Each row is followed by its class.
+0.71,-0.03,+3.31,+1.11,+1.99,-0.18,-0.88,+0.65,+0.55,+3.87,+1.20,+0.72,-1.86,+4.10,-2.55,+2.31,+0.46,-0.77,+3.20,+1.51,-0.38,-1.65,+3.53,-1.94,-0.56,+0.08,-2.76,-0.33,-0.78,+0.58,-0.62,+3.24,+1.39,-1.72,+1.80,-2.27,-1.38,-0.90,-0.60,+4.17,+1.10,-3.21,+0.66,+1.27,+2.70,+3.34,+0.03,-2.03,-1.27,+0.97,+1.04,+1.27,+0.90  q_968
-0.34,+0.53,+1.71,-0.66,-0.65,-0.21,-0.24,+0.92,+0.88,+2.38,+1.30,+0.43,+0.12,+1.38,-0.54,+0.25,+0.72,+0.67,-0.09,+1.45,-2.29,-0.45,-0.06,+0.51,+1.36,-0.18,+0.39,+0.74,+0.56,+0.51,-0.08,+0.37,+1.72,-1.20,+2.66,-0.56,-0.50,-1.36,-0.28,+1.89,-0.59,-3.61,-0.75,+1.78,+0.58,-2.07,-0.19,-2.39,-0.75,-2.03,-0.64,-1.61,-0.07  q_69
-1.42,+0.96,+2.07,-0.31,+1.39,-0.84,-0.47,+2.37,+1.51,+1.70,+0.81,-0.72,+0.32,+0.81,-2.49,-0.93,+2.12,+2.17,-1.38,+1.62,-1.86,+1.82,-1.53,+1.66,+0.96,+0.38,-1.89,+1.18,+0.53,+0.05,-1.47,+0.07,+0.46,-0.08,+0.79,-1.73,-0.52,-2.76,+0.33,+1.13,+0.46,-3.79,-0.36,+2.13,+2.29,-0.83,-0.17,+0.99,-1.10,-0.33,-0.79,-1.08,+1.50  q_69
-0.35,+0.01,+1.33,-1.13,+1.62,-0.42,+1.51,-0.44,+0.69,+1.95,+0.87,+0.22,-1.02,-2.23,-1.54,-0.07,-1.20,-1.68,+0.66,-0.29,-2.14,-2.13,+1.80,-0.34,+0.29,+0.70,+1.97,-0.40,-0.32,-0.05,+0.65,-1.46,+1.47,-1.99,+1.15,+1.28,-0.19,-1.55,+0.08,+1.79,-1.91,-0.73,+0.81,+1.15,-0.89,-1.96,-2.06,-2.21,+1.09,-0.37,+0.96,+0.07,-1.89  q_968
-0.33,-0.03,+2.27,+0.20,+0.11,+0.33,-0.28,+1.19,+0.19,+0.47,+1.33,+0.00,-0.96,+0.29,-0.10,+0.33,+0.12,-0.97,-0.60,+0.03,-2.54,+0.11,+0.99,+0.31,+0.19,+0.46,+0.22,+0.25,+0.71,+0.26,-0.27,+1.04,+1.45,-0.75,+0.75,+1.02,-0.23,-1.63,-0.01,+2.03,-0.72,-1.96,-0.13,+0.90,+0.86,-0.82,+0.37,-2.27,+0.09,-0.86,+0.22,-1.04,-0.61  q_69
-0.82,+2.24,+2.38,-0.48,-0.37,-0.08,+0.22,+0.93,+0.88,+3.54,+2.56,-0.18,+0.08,+0.95,+0.66,+0.74,+2.59,+1.60,-1.31,+0.34,-3.40,+1.94,+0.19,+1.13,+0.97,-0.86,-0.28,+1.11,+1.19,-0.74,-0.50,+1.03,+1.46,+0.68,-0.01,-1.24,-0.06,+0.60,-0.39,+2.46,-0.57,-1.69,-1.05,+1.57,+1.34,-3.44,+0.89,+0.52,-1.45,-1.47,-1.88,-3.36,-0.85  q_69
-0.16,+0.34,+1.09,-0.84,-0.23,-0.15,-0.65,+0.37,+1.44,+5.01,+2.01,+0.08,+1.02,+0.52,-0.32,+1.02,+2.37,+2.02,+0.83,+2.29,-1.04,+1.51,+1.23,+0.88,+1.76,-0.91,-2.37,+0.58,-0.11,+0.85,-0.55,+0.86,+0.97,-0.50,+0.32,-3.13,-1.42,+1.35,+0.02,+2.03,+0.97,-2.59,-1.23,+1.17,+2.18,-1.34,+1.30,+1.43,-0.53,-4.09,-1.65,-2.06,+1.08  q_69
-0.11,-0.23,-0.26,-0.20,+1.88,-0.09,-0.28,-1.03,+0.95,+1.71,+0.96,+0.78,+0.05,+1.22,-2.50,-0.20,-0.32,+0.14,+1.58,+2.02,+0.85,-2.80,+1.85,-1.75,+0.91,-0.36,-1.11,-0.33,-1.17,-0.49,+0.27,-1.92,+1.29,-2.63,+1.69,-1.95,-0.69,-0.33,-0.30,+0.91,-0.26,-0.12,+0.12,+0.74,+0.89,+1.21,-2.00,-0.19,-0.23,-0.78,+0.76,+1.55,+0.62  q_968
+0.07,-1.89,+2.02,+0.69,-0.71,+0.16,-0.53,-1.23,+1.00,+3.90,+1.90,-0.72,+1.43,-1.78,-2.32,+2.34,+0.97,+1.53,-0.81,+2.16,+1.80,+1.72,-0.36,+1.18,+1.47,+2.86,-2.42,+0.20,+0.71,+0.58,-1.39,-0.69,-0.91,+0.40,-0.03,-2.98,+1.78,+1.18,-0.03,-0.59,+1.85,-1.63,-1.17,-0.27,+3.24,+0.47,+0.43,-1.39,-2.93,-0.50,-0.15,+1.16,+3.69  q_69
+0.64,-2.18,+4.45,+0.01,-0.18,+0.11,+1.88,-1.60,-0.15,+4.62,+2.51,+0.32,-1.80,-4.54,-1.03,+4.04,-0.74,-2.92,+1.12,-0.22,-1.40,-1.53,+3.08,-0.24,-0.06,+3.95,+1.87,-0.27,+0.61,+0.96,-0.25,+1.51,+1.19,-0.35,+0.78,+1.34,+1.32,+0.79,+0.30,+2.98,-0.17,-1.55,+0.69,-0.07,+0.77,-1.74,-0.83,-6.23,-1.27,+0.65,+1.58,+0.42,-0.81  q_968
+0.82,+2.44,-0.06,-1.96,-0.37,-0.59,+1.56,+0.33,+1.15,+2.71,+0.83,+0.61,+1.24,+0.96,-1.86,+0.21,+1.70,+2.44,-0.67,+0.73,+0.47,-0.02,-3.56,+0.51,+0.09,+0.22,+1.50,+1.40,+0.70,+1.30,-0.26,-1.24,+0.37,+0.91,+2.74,-0.76,-0.58,+0.37,+0.00,-0.93,+0.54,-3.76,-0.26,+1.10,-3.11,-3.06,-1.95,-2.53,-2.42,+1.73,-1.58,-1.55,+0.98  q_69
+0.25,+0.83,+0.12,-0.29,-0.59,-0.59,+0.06,+0.22,+0.74,+0.91,-0.77,-0.22,+1.65,+0.38,-0.45,+0.23,+1.30,+2.48,-0.57,+0.84,+1.75,+1.57,-2.74,+1.29,+0.49,+0.81,-0.88,+0.92,-0.01,+0.39,-0.86,+0.55,-1.13,+1.25,+0.51,-1.19,-0.01,-0.18,+0.19,-1.81,+0.85,-3.22,-0.68,+0.33,+0.35,+0.13,+0.18,+0.67,-1.73,+0.68,-1.08,-0.08,+2.25  q_69
-0.37,+1.19,-1.21,-0.95,-1.21,+0.15,-0.81,-0.30,+0.86,-1.72,+1.69,+0.52,+1.36,+3.09,-0.53,-2.22,+0.22,+2.13,-2.88,+1.16,-0.26,-0.27,-2.50,+0.09,+1.20,-1.02,+1.39,+1.26,+1.52,-1.50,+0.01,-4.24,+1.77,-0.53,+2.47,-2.14,+0.89,-1.53,+0.21,-1.17,-0.90,-0.96,-1.95,+1.11,-0.49,-3.19,-0.88,-1.48,-0.63,-1.61,-1.64,-1.13,-0.21  q_69
+0.05,-0.11,+3.54,+0.24,+0.36,-1.07,-0.17,+1.76,+0.87,+2.37,+1.15,+0.56,-1.08,+1.60,-1.89,+0.90,+0.42,-0.86,+1.34,+1.43,-2.33,-0.76,+1.11,+0.16,+0.94,+0.88,-0.27,+0.48,+0.52,+0.86,-0.40,+1.91,+2.06,-2.17,+2.54,+0.43,-0.53,-3.14,+0.15,+3.15,-0.75,-5.30,+0.33,+2.22,+1.35,-0.34,-0.31,-3.54,-0.42,-0.88,+0.81,-0.42,+0.32  q_968
+1.29,+0.44,+1.77,+0.89,-0.09,+0.04,+0.52,-0.83,+0.58,+2.30,+0.75,+1.12,-0.95,+3.78,-0.92,+3.09,-0.38,-0.66,+2.11,+0.60,+0.82,-2.33,+1.65,-2.17,-0.19,+0.60,-0.52,+0.10,-0.47,+0.24,-0.37,+2.54,+1.32,-0.92,+1.98,-1.13,+0.03,+0.53,-0.48,+2.10,+0.75,-2.92,+0.08,+0.34,+0.75,+1.98,-0.08,-3.26,-2.13,+2.18,+0.63,+0.75,+0.44  q_968
